Each row has a class, written after it.
[-211  126 -125   84  243  -15   27  111 -165 -347 -305  -71 -254   15
  -91 -237  113  219    7 -120   40 -188   64    7    6  202 -117 -218
  166  204   33  -16   36  361   11   73 -181  164]
Z874
[ -34   65  351 -281 -123   90  207 -248 -119   21    8 -197   27 -109
 -136 -170   52  -92  104   -4  -48   86 -345   84   -5 -303   84    6
 -107   15  315  -27   54 -117  -68  239   78  -89]
Z651
[ 301   98  204   17  -81   14 -337 -290  -25  240   98  120   -4  142
 -196   73 -135  140    2  194  160  130 -144  -88   68  186  208  -11
  -69  -11  -13   77 -183   -2   64    6    0  -44]
Z592
[ 240   94  172  213  -29  277 -106   13  -10 -177  141  -98  -14   45
  -86  161   11   66   -7  195  265   22  -42  -76  -79  207   23  251
  -66  -53 -223   81 -184    5   19 -343   99   89]
Z979
[  31  -13  229  -87 -124 -102  137   89  -34  332  166 -263  125  185
   13  106   29 -145  -54   77 -110   89 -109  -11 -125 -123   -7  177
  -57 -176  119  -27   -6 -262   51 -147   71 -143]
Z979
[  27   88   76    4  -89   51 -118 -214   26  205   -1   67    7  -52
   29  -52   43   38   10  123  101   32   21   31  -70   86   61   38
  -47  -30   36  120 -129   44   -6    8   49   14]
Z816
[-299  -58 -175   82  104  172 -216  372   37 -437 -162  -36   64  -16
   74  -73  -10  137  -22   52   19  -36  -32   56  -30   32 -177   19
  -18  252 -205  -27   51  206   96  234   90  140]
Z651
[-172 -188  -79  197 -205  -58 -111   39  206  170   77  183   85 -116
  198  -43 -115  -17  -82    5  350   30  365 -293  -24   76 -126  -10
  -90  -61    2  195   61   32  -28  -98  -31   14]
Z258
[  73    4  156  -28    5  271  -67  -53  -65 -261  -55  -18  -68 -239
  -49 -141  -37  -26  115  -75   52   31 -206   96    3  -30   14  103
 -177  147  -19   28   15   18  -17  147   31   25]
Z258
[  18  260  -26  125  108   63  -42 -352 -124  -72  -95  -33 -221   76
 -138  -62  231  209   57  115   -7 -251    3  193  -36  261  -16  -31
   88   61  -31  186 -261  221  -44 -138 -105   59]
Z667
[  53  176  -43  -19   67 -165  -46  -52 -125  186  -49  110 -113   79
   40  -92   95   98 -130 -183  -51  -13  278   52  -16  230   51  -85
  134  -26  154   -2  -40  114   28 -139 -182    3]
Z673
[ 185  308  222   42   95  101 -207 -140 -101   38  -72 -178  -29  151
 -163   -7  131  226  -42  318   76   96 -278   26 -126  235  165   81
   26   -4   21  -58 -247  137  128   -7  122  149]
Z673
[ 117   93  149 -158  -73  129 -106    0   24  282   66  223  262  -33
   98  100   37  -51  -48 -114 -107   70  180    3  -15  -85   49   19
 -168   66  363   47 -194 -178  -30   22  159  -57]
Z874
[-134 -139   74 -191  -63 -100   53  134   41   80  -55  -54   35  -18
   89 -155 -121 -112  -11  -44  -12  223 -199    3  -34 -161   67   21
   -6  -62   -6 -167  185  -60  100  304   48  -90]
Z669
[ 358  125  212  294  -22  257 -174 -120  -69 -177  230  -70  -68  164
 -194  246   31  124    5  285  323  -55  -44 -144  -12  314   49  176
  -80  -56 -273  171 -260  -37   -4 -499   16   97]
Z816
[ -74  -12   17   92  -67    7   71 -163   99  142  -35  -12   -9  -12
   24  -23   27   -6  100   53  175 -149   80 -119  -58   26  -80  -50
   66  -82   31   81 -110   54  -90  -80  -42   24]
Z825
[ -40   67  164  -78 -128  313  -74   11  -36 -145   88  -85  217    0
    9  128   79   59   -1  129  -13   19  -74  121  -15  -76  -32  220
 -185  101  116  118 -163 -151  -24   22  244  -52]
Z258
[   4 -143  117   57 -119 -129  -17   75  118  258  103  101   91   85
   56   34 -134  -75  -48  -57  226   96  128 -340  -26  -22   26  -28
   38 -147   63  -53   32  -88   -3 -101  -51  -20]
Z673
[  37 -208  181  -37    1  -45  240   15   -3   84    7 -184 -117 -120
  -70 -138 -102 -289  170 -177   10  -19 -218 -116  -64 -162  -51   22
  -65  -89  -26  -70  172 -124  -66  -49 -176  -59]
Z816
[ 396  160  198 -115   43  144 -212 -249  -83  209   53   88  -54 -105
 -152  -61  -54  -76  118  -60 -152   84 -211  162  -54    3  171   57
 -178   62   30   18 -147  -69   46   20   29  -61]
Z673
[  88   74  100   -8  134  205   64 -149 -159 -327 -123  -60 -215 -124
 -179 -149   55   12  188 -119  -61 -129 -201  187   13   40  -17  -13
  -61  160  -90   25  -38  102  -72    4 -116   36]
Z816
[-123 -217   13  -71  -12 -282 -116  415  133  433  -30  -30   91   35
  161 -107 -209 -209  -87  -72  -20  211  -49 -244 -166 -123   -3    6
  -25  -87  -31 -173  255  -54  209  204    4  -14]
Z979
[  76  -58  132    7 -139 -143  -35   98  -14  352  212  -83  109  217
   34  147  -35 -119  -98   -2  -54   71   41 -108  -55  -15  -11  103
  -94 -112   86   68  -20 -217   66 -177   -2 -140]
Z979
[  33  102  -67  -59  234  123   72  -14 -167 -268 -158  -54 -232  -75
  -73 -155   99  -11  134 -223 -295 -167 -132  323  -38   32  -47    2
   15  179 -109  -21  -19  109    2   49 -125  -26]
Z669
[ 122  211   84 -101  127  -80   23 -291 -170   64 -201   91 -179   36
 -163 -182   80  149   77 -126 -112  -88  -51   78   48   70  122 -229
  169   74  208 -121 -150  141  -59  116 -167   22]
Z592
[-183  -76   91   24  -53  123   32    4  -37 -354   20 -227  -71   79
 -142   12  -72   94  100  216  167  -33 -259    7   20   44  -64   59
   70   16 -248   23   24   94   28   15  -36  -11]
Z100
[ 134  117  156 -124  -16 -181  -50   40  -50  329   20  -76  -10  123
  106  -66  -26    3 -154   17  -74  272 -114   97 -127   67  184  175
   53 -186   50 -146    9 -100  180   50   49  -71]
Z592
[ 251  -96  124   16  -50   79 -150   68  104  201  174  114   97  -63
   55  119 -177 -170   23 -124   40  117   12  -91  -58    7   51  150
 -234  -35  -51   33  -45 -181   52 -104   41  -70]
Z667
[-377 -403    5   46 -158  -72  345  108  190   98   -1 -358   71   58
   93   26 -133 -222  210  100   63 -125 -203 -173 -161 -279 -313   46
   58 -181 -226  -80  139  -87  -94    6  -98  -89]
Z667
[  68   25 -117   -8   12  -10 -318  597  204  333   52  121  361   58
  402  151  -89  -53 -258  -51 -108  247  249    5 -216   96   13  205
  -98  -41  -10 -182  -73 -100  226   60  288   83]
Z825
[ 256  214  136  113   62  357 -143 -172  -87 -302   40    6  -34  -53
 -137   57   59  142   77   57   96  -71  -86  161   12  161   15  139
 -119  130  -84   98 -253   71  -48 -156   64   62]
Z651
[ 265   97  140  -72   63  174  -12  -69  -23   67   19  -46    4  -84
  -28   18   -5  -96   85  -67 -144   52 -177  173  -90   -4   92  142
 -115   15  -32  -58 -115  -82   20  -16   67  -15]
Z669
[-198  119  119  -80   67  291  202 -213 -159 -586 -217 -105 -165 -123
 -175 -197  120  232  159   -8  199 -183 -208   88  124  -36  -22 -129
  129  189   52  -62  -37  268 -163  206  -48  109]
Z874
[ 129  -57  118  -64  -42  208   22  125   54   -4   39  -19   90 -187
  107  -13  -83 -154   35 -128   14  111  -54   29  -76 -104   -4  162
 -150   -2   -5  -78   22 -114   -7   21  101   -7]
Z874
[-219   49  -96 -158   77  115 -160  458  -35 -129 -154   36   67 -180
  267 -199  100   22 -162  -83  -28  151  141   -6  -95   -6    2   75
   27  157   57 -114  154  165  157  257  161  141]
Z100
[ -77 -177  -22  214 -141  373 -102  234  125 -369  186  -33  143  -77
  104  173  -98    2    8  139  330   -5   82 -216    5   32 -151  205
 -130   43 -308  104    3  -56  -25 -221  100   21]
Z669
[  35 -115  247  -16 -107  361  138   38   36 -328   75 -251   12 -180
  -38   -3  -57 -130  112   83  241  107 -282  -23  -50  -92  -17  251
 -144  -33 -164   -2   84 -105  -43  -33  130   20]
Z669
[   4  -25   39   27 -110  166 -203  112   46 -170  137  -29  152  118
    9  147  -80   88  -63  204  135  104  -56   52   17   64    1  178
  -55   17 -222   16  -80  -63   71  -20  149  -23]
Z651
[ -66  -69   47  -47   49 -129  136  -32    6   78  -95   55  -59   16
  -59 -100  -90  -20   65 -183   35  -59   -6  -88   20  -27   -1 -158
   98  -12   88 -108   20   52  -63   63 -165   -7]
Z874
[-313 -292   64 -111 -160 -108  382  165  198  131  -28 -318   84  -58
  180  -78  -88 -269  115   16   50   66 -201  -75 -160 -312 -133  116
   58 -212  -64 -125  215 -104   -8  153   62  -88]
Z100
[-285   78 -160   39  -81  460 -180  161   59 -481  -86   56  173 -153
  263   45  164  218  -39  119   80  -59  180  267  -83   87 -135  250
  -34  195 -177  126 -166  121   21  109  322   95]
Z592
[ 156  -53  222  -55   29   28  139  -53  -83   70    2 -219 -146  -43
 -133  -89  -55 -203  165  -65  -44    7 -313   11  -94  -82    9   91
  -52  -56  -89  -58   55  -80    5  -46  -82  -39]
Z979
[ -21   13  159  135  -48   -5   98 -209  -82 -181   50 -219 -187  145
 -234    6  -23  144   43  198  310  -83 -156 -146   44  167    0  -39
  121  -92 -153   32  -15  119  -56 -205 -199   36]
Z667
[-121  -11 -207  188    8  -68 -193  156   50   44    5   82  -10  128
  162   42   48   91 -104   13  -11 -123  305   55  -93  199 -165   35
   34   17 -159  149  -95   81  101 -156  -43  -21]
Z874
[ -17   47   17    8  -22  112  -70 -245   33   59  -65   29   -8  -24
  -52  -23   49   54  120  105   23  -98 -105   41  -31    7    5   -5
  -15   41   -9   62 -196   58  -55   69   31   -8]
Z667
[-133  -77 -197   86  159 -202 -183  347   16  185 -136   13  -23  154
   69  -54  -18  -12  -52 -126 -158  -82  156  -96 -126  155 -134 -111
   67   74  -54  -49   44   92  137    1 -140   41]
Z673
[ 225  -93  221 -105  -81 -337  -85 -195  -66  702  144  -31   16  214
 -186   34 -115 -238   52  -54 -279   48 -127 -153  -34 -147   68  -62
 -132 -104  271   96  -33 -282   55  -57 -165 -237]
Z258
[ 179  208   20 -180  115  335 -163  107  -45 -148  -73  134  113 -220
  136  -49   65  -17    6 -176 -309  124  -50  456  -99  -23   80  221
 -180  207   34  -70 -168  -23   63  207  254   15]
Z651
[-137   52 -175  -99  182  -39 -284  173  -75  -10 -259  154  -98  -43
   16 -261  -40   74  -24 -186 -214   25  -43   96  -27   54    9 -126
    1  263   15  -29   79  211  152  364  -42   42]
Z592
[-312 -303    9  -95 -142 -171  352  105  130  187  -85 -146   -3  -97
  150 -156 -105 -283  127 -164   28  -22  -28 -181 -139 -319 -150  -75
   89 -140   22  -87  225  -54  -37  132  -77  -90]
Z874
[ 181   83  200 -117  -27 -168  -55 -251 -136  395  121    3  -39  129
 -183  -18   15  -77   47  -21 -210   -2 -112  -20    6  -62   99  -78
  -83  -15  241  108 -108 -113   33  -54  -89 -163]
Z100
[ -48   -9   95  -48   94  -73  -33   91  -14  137 -163 -133  -26   28
  -74 -142  -41  -28   35    9  -39   34 -194  -87 -111  -20    7  -32
   25   29   69 -117   35   72   74  183  -12   85]
Z258
[ 229   63  213 -109    6  187  -64 -226 -117  -19  -37    5 -145 -206
 -139 -193  -41  -57  134 -143   -1   46 -183   94    3  -39   80   47
 -143  105   49   51    9    4  -40   77  -39  -23]
Z592
[  66  -40  111  -13  -50 -149 -105  -63  -46  153   73  -80  -77  183
 -106   -8  -98   12   -9  111   64   98 -180  -63  -20   81   97    4
   53  -93 -142  -44   32  -30  109   -9  -83  -84]
Z673
[ 144  365  232   64  -29  376  -90 -305 -181 -294   46   48   21    5
 -130   85  261  326  -49  174  245  -97   62   53   91  221   85   44
  -81  154  202  200 -316  124 -109 -175  115  104]
Z874
[  24  -38  132  136   95  177  182  -64 -124 -389  -36 -236 -207   17
 -245  -18    7  -16  242   16   20 -247 -257   23  -50   23 -134   23
   20   59 -228   36  -75   43  -83 -178 -147   42]
Z258
[ 195  226  -60  183  207  233 -171  -20 -161 -345  -74   76 -177   15
  -78   29  166  173   30  -98  -59 -207  148  197   11  319  -44   48
  -25  187 -122  126 -227  143   -5 -259 -100   96]
Z816
[-187 -132  -23   24  -59  -38  232  385  178   35   -9   -3  217   15
  273  120  -65  -68  -54 -140  146   33  222 -175  -73  -81  -95   55
   98 -141   39 -193   29  -88  -67  -75   62   58]
Z667
[-176   31   66  -51   54   36  170 -321 -127 -191 -221 -280 -263  -11
 -217 -239   92   51  245  109 -104 -208 -391  212  -44  -93  -80  -75
  103   78  -63   27  -13  153  -48  229 -109  -34]
Z258
[-111   46   70   52  -10   60   36  -52  -68 -255  -76    9 -110   11
  -47  -96   50  154  -29    8  266  -29   74  -94   58  134    7  -58
  110   26    0    1   10  138  -51  -49  -97   85]
Z816
[  37  -64  189  -81 -181   21 -109   10  -78   88  164 -190   53  133
  -64   39  -42  -61  -35  139  -34  141 -198  -25  -12 -124   24  160
 -127  -32    0   99   66 -206  101    4   80 -176]
Z592
[-134 -114   61   39   56  -56   88  244   79  106 -118 -206   59   98
    1    4  -81  -70   80   48   15  -36 -154 -175 -146  -34 -113  -54
   53  -36  -31 -139    4   36   44   53  -33   66]
Z874
[ 127  283   13  197  119  176 -379  -27  -74 -201  -60    0  -56  174
 -109   70   77  361  -97  248  158   -7  -12   34  -24  420   64   63
  -11  137 -117  117 -267  224  154  -96   84  132]
Z592
[  -8  144   74  -62  146   31 -178  144  -77   16 -150 -116   -3  125
  -59  -60   34   87   -5  117 -127   56 -228  104 -159  125   49   46
   27   60  -26 -100 -128   85  162  159  104  107]
Z825
[ -29   50   63  226  -52  593   48  206   68 -630  109 -175  177 -127
  100  210  101  117    9  119  259  -76   55   86 -102  102 -159  386
  -48   52 -237   25 -190   44 -118 -293  230  175]
Z673
[ 337  163  212  -64   74  226 -142 -162  -86   51   61  -11  -13  -39
 -145   54  -15  -46  162   34 -188    7 -303  229  -64   53  117  138
 -160   73  -67   23 -240  -62   43  -15   79  -19]
Z100
[-257 -112 -100   90  -95  -45   18   87   49 -101    4 -118  -99   -1
  108  -94   -2   -5  -27   74  180  -31   40  -22  -62   55 -113   65
   48  -64 -170  137  118   73   55    1   -4  -31]
Z825
[ -45  -33   92 -100   64 -323  284 -336  -71  329 -126 -213 -284  102
 -208 -259   31 -154  223  -24 -188 -159 -340   51  -98 -137   10 -196
  143 -112   41  -39   25    2  -31  129 -231 -127]
Z651
[ -77  -19  -53 -249  102  -47  -33  158   -3  160 -110  -54  100  121
   80  -21  -65 -100   53  -79 -498   67 -282  386 -132 -140   20  105
   11   30 -122 -246  -36 -100  160  301   65 -162]
Z816
[  26 -135  159  -55  -95 -286   59 -311   16  459   23 -166 -140   71
 -158 -139  -96 -193  156  111   -3   12 -296  -90  -57 -124   32  -84
   21 -163   -8   62   61  -72   19   77 -153 -130]
Z651
[  40   29   46   76  -24   25  -14 -183   68  185   16  -95   27  143
  -67  113   46    1  124  205  -32 -130 -119   79  -96   80  -17   59
   15  -77 -100   74 -250  -46  -19  -92   21  -39]
Z816
[  15  -48   76   18  -46   -4 -140 -101  -35  -14   23  -22  -67   97
 -142   -6 -139   84   58  110   87   25 -179  -22   49   66   31  -20
    6   23 -159   35  -16   16   36   32  -76  -61]
Z592
[   7  140  106  128    3  543 -121 -149 -152 -899   -1  -25 -196 -219
 -174 -104  107  273   39  124  459  -49  -75   37  154  212   22   98
 -117  247 -196  212   10  237  -47  -30   72  171]
Z669
[ 308  230  162   43   36  480 -286   42    8 -225  118   45  165  -14
   33  239    5  138   23  174  -23  108  -83  233 -124  120   70  387
 -165   84 -173   26 -359  -58  100 -132  330   30]
Z100
[ -25  161  -94  270   85  178 -281  187   97 -205  -56  187   78   27
   83   62   44  283 -156   42  318  -38  345 -165  -12  326  -57   24
  -20  135   16   77 -178  216   40 -132   93  221]
Z979
[ -89  145   69  -96   32  113  -81 -134 -211 -128  -34   -8  -70   27
 -110  -93  192   94   14   -3 -140 -120  -50  160   50   20   -4  -31
  -66  192  164  166  -82   25  -14   56  -22  -61]
Z816
[-139   33  -74   -5   36   36 -118  -17  -43 -177  -83  152  -73  -52
    8 -117   12  149  -34  -74  115  -59  113    0   80  109   -6 -106
   31  133   18   35   24  214   -6  127  -99   24]
Z667
[ -74 -138   69   85 -200   86   -9   31  224  192  120 -101  199   47
   88  168 -117  -81   53  237  183   33  -58 -111 -142  -30  -75  155
  -47 -171 -139   53 -114 -112  -10  -82  148  -25]
Z825
[-144 -207  -70 -128  -82 -223    1   -1  131  427  -45   59   38  -74
  102 -141 -126 -240  110 -129 -168   17  -43  -25  -91 -183  -35  -70
  -23  -37   23   -2   92  -46   48  223  -48 -147]
Z100
[-208 -197   86 -147    1  -74  -64  127   30  144 -182  -10   45 -179
   -3 -272 -151 -130   76  -99   61  106 -180 -190  -15 -151  -28  -93
  -75   84  162  -98  196   27   22  378  -31   38]
Z258
[ 137   91  307  -68 -134  140 -106 -332  -96   91  152  -94   34   27
 -272   40   -6   60   94  214  111    7 -288  -30   84  -75  107   27
 -196   51  147  164 -116  -83  -62   30   67  -81]
Z979
[-127   -9   69   52 -108  105  -24   67   41 -221   38   -9   53   20
   62   27  -45  126  -69  103  300   74    0 -111   34   51    4   54
   26  -25  -67  -34    8   48    5    6   45   38]
Z667
